Rows, each with its class:
[ -3.9   3.2  -3.2  -7.5   5.7   7.2 -11.2  -2.3  -3.4  -3.3 -10.6  16.7
   3.5   1.0  -6.0 -14.8   9.6   3.3 -20.7 -29.4 -17.0 -28.4  -0.3  -1.2
   0.9   3.6 -21.6   8.1  30.3   0.2 -36.9 -23.8 -20.8] -> [35]
[ -7.0   1.2  -3.8  -2.2  20.7  -7.6 -22.2   2.9   5.3  15.0  -4.4 -12.0
  -8.3  -7.8 -11.1  -1.4  12.6  -3.3 -67.7  16.3 -18.1  -4.5   4.6   6.8
  -4.5   0.9  -1.4   0.0 -19.0   0.6 -52.3 -20.4  33.1] -> [35]
[ 10.9  -3.5   3.9   9.2   9.2  -8.3   1.0  -1.4 -15.1  -9.4 -15.0   0.6
   1.2  -9.7  -0.5   1.0   6.9  -4.4  14.6 -15.3 -21.2 -29.9   1.5  27.0
  -3.3  -4.0 -13.8 -10.5  12.5   2.2  39.3 -10.0 -26.2] -> [30]
[ -6.3  -4.5   4.8   9.3  19.2   0.6  -6.1  -6.4 -15.6   3.5 -13.8  -0.8
  14.7  -2.5  -2.0  -4.1  12.1  -0.6  -8.6 -34.7  -7.9 -23.1   0.3  -5.5
   4.6   1.3 -18.8  -3.6   3.1   8.1   5.2 -10.0 -31.4] -> [30]
[ -3.5   0.4   0.9   0.9  13.7   1.7 -11.5   7.2   3.1   9.7  -4.8   6.8
   0.1  11.5  -6.2  -2.8  12.5   2.4 -53.6   7.6 -26.4  -7.8  -1.2   7.6
  -0.4   2.5  -9.5   4.5 -23.0   2.8 -78.5 -28.6  25.7] -> [35]
[  2.8  -5.2   1.7  12.9  15.9  -8.6  -0.5  -2.3 -15.6  -6.6  -7.2  18.8
 -11.3  -8.5  -3.6  -3.5   8.1 -12.8 -22.3  -4.9 -15.1 -23.9  -1.6 -15.4
  -2.2   1.2 -13.5  -7.6 -22.8   3.9  26.3  -2.7   4.5] -> [30]
[  0.8  -8.3  -4.6  12.1  22.2  -2.4   4.7 -12.8 -25.0  -4.0 -17.2   6.3
  17.7  -3.4  -1.1   0.9   7.6  -0.9   1.3 -41.2 -12.5 -26.9   0.2   1.1
   6.2  -1.7 -19.1  -1.4  19.5   7.0  17.5 -18.4 -55.1] -> [30]
[ -1.3  -1.8   1.1   5.5  23.4  -4.6   4.2   4.6 -16.0   7.9 -14.6 -10.9
  12.3  -5.8  -3.3  -3.9  13.3  -0.8 -32.2 -23.9  -5.1  -8.9   2.6   0.3
  -5.8   0.3 -15.6  -8.2   5.6   9.4  32.6 -15.2 -40.0] -> [30]
[  3.8  -2.1   4.8   6.5   6.2   7.3 -16.1  -8.6  -0.9  -7.8  -8.4  -2.4
   9.9  13.9  -2.4   4.3   4.6   2.9  -3.2 -33.3   4.5 -13.5  -3.7 -12.0
  -1.4 -18.5  -5.0   0.0   0.8  11.9 -11.0   4.8  -1.5] -> [21]
[ -2.0 -18.5  -0.3  14.6  12.7  -0.1  13.1   2.5 -18.8  13.5   3.7   5.2
   2.4  -5.1   4.4  -2.9  -3.1  -1.4 -37.0  18.1   2.0   0.0  -1.1 -12.8
  -1.0   2.3 -10.5  -4.4 -52.3   0.7  -3.0 -10.5  -5.1] -> [25]
[  0.1  -0.4   3.3   1.0  18.6   1.3  -2.6   8.5   2.4  -2.6  -4.6  -6.5
 -10.1  -4.2 -10.1   3.9   1.1  -1.0 -39.0   4.8 -11.6  -0.9  -0.1   3.5
   1.6   4.5   1.3   5.2 -15.6  -1.7 -18.3   3.3  30.8] -> [35]
[-10.2  12.4  -0.8  -0.5  -8.0  16.6   4.5   0.6  -3.3 -16.3 -19.0  15.0
  19.3  18.5  -4.3   4.7  -4.7   5.1 -13.5 -15.3  -6.2 -16.0  -8.5 -13.8
   5.3  -7.9 -26.1  17.0  45.8  -5.5  43.6 -26.7 -46.7] -> [21]
[ -1.8 -25.5   6.7  13.4  11.8 -16.6  14.8  -2.3 -25.0  -5.6  -1.7  34.4
  13.0 -12.3   7.8   4.8  12.8  -4.4   0.9 -40.1 -16.7 -27.5   2.4  -3.0
   8.5   8.4 -25.5   0.0  -2.5   0.5 -51.0 -12.7 -65.2] -> [25]
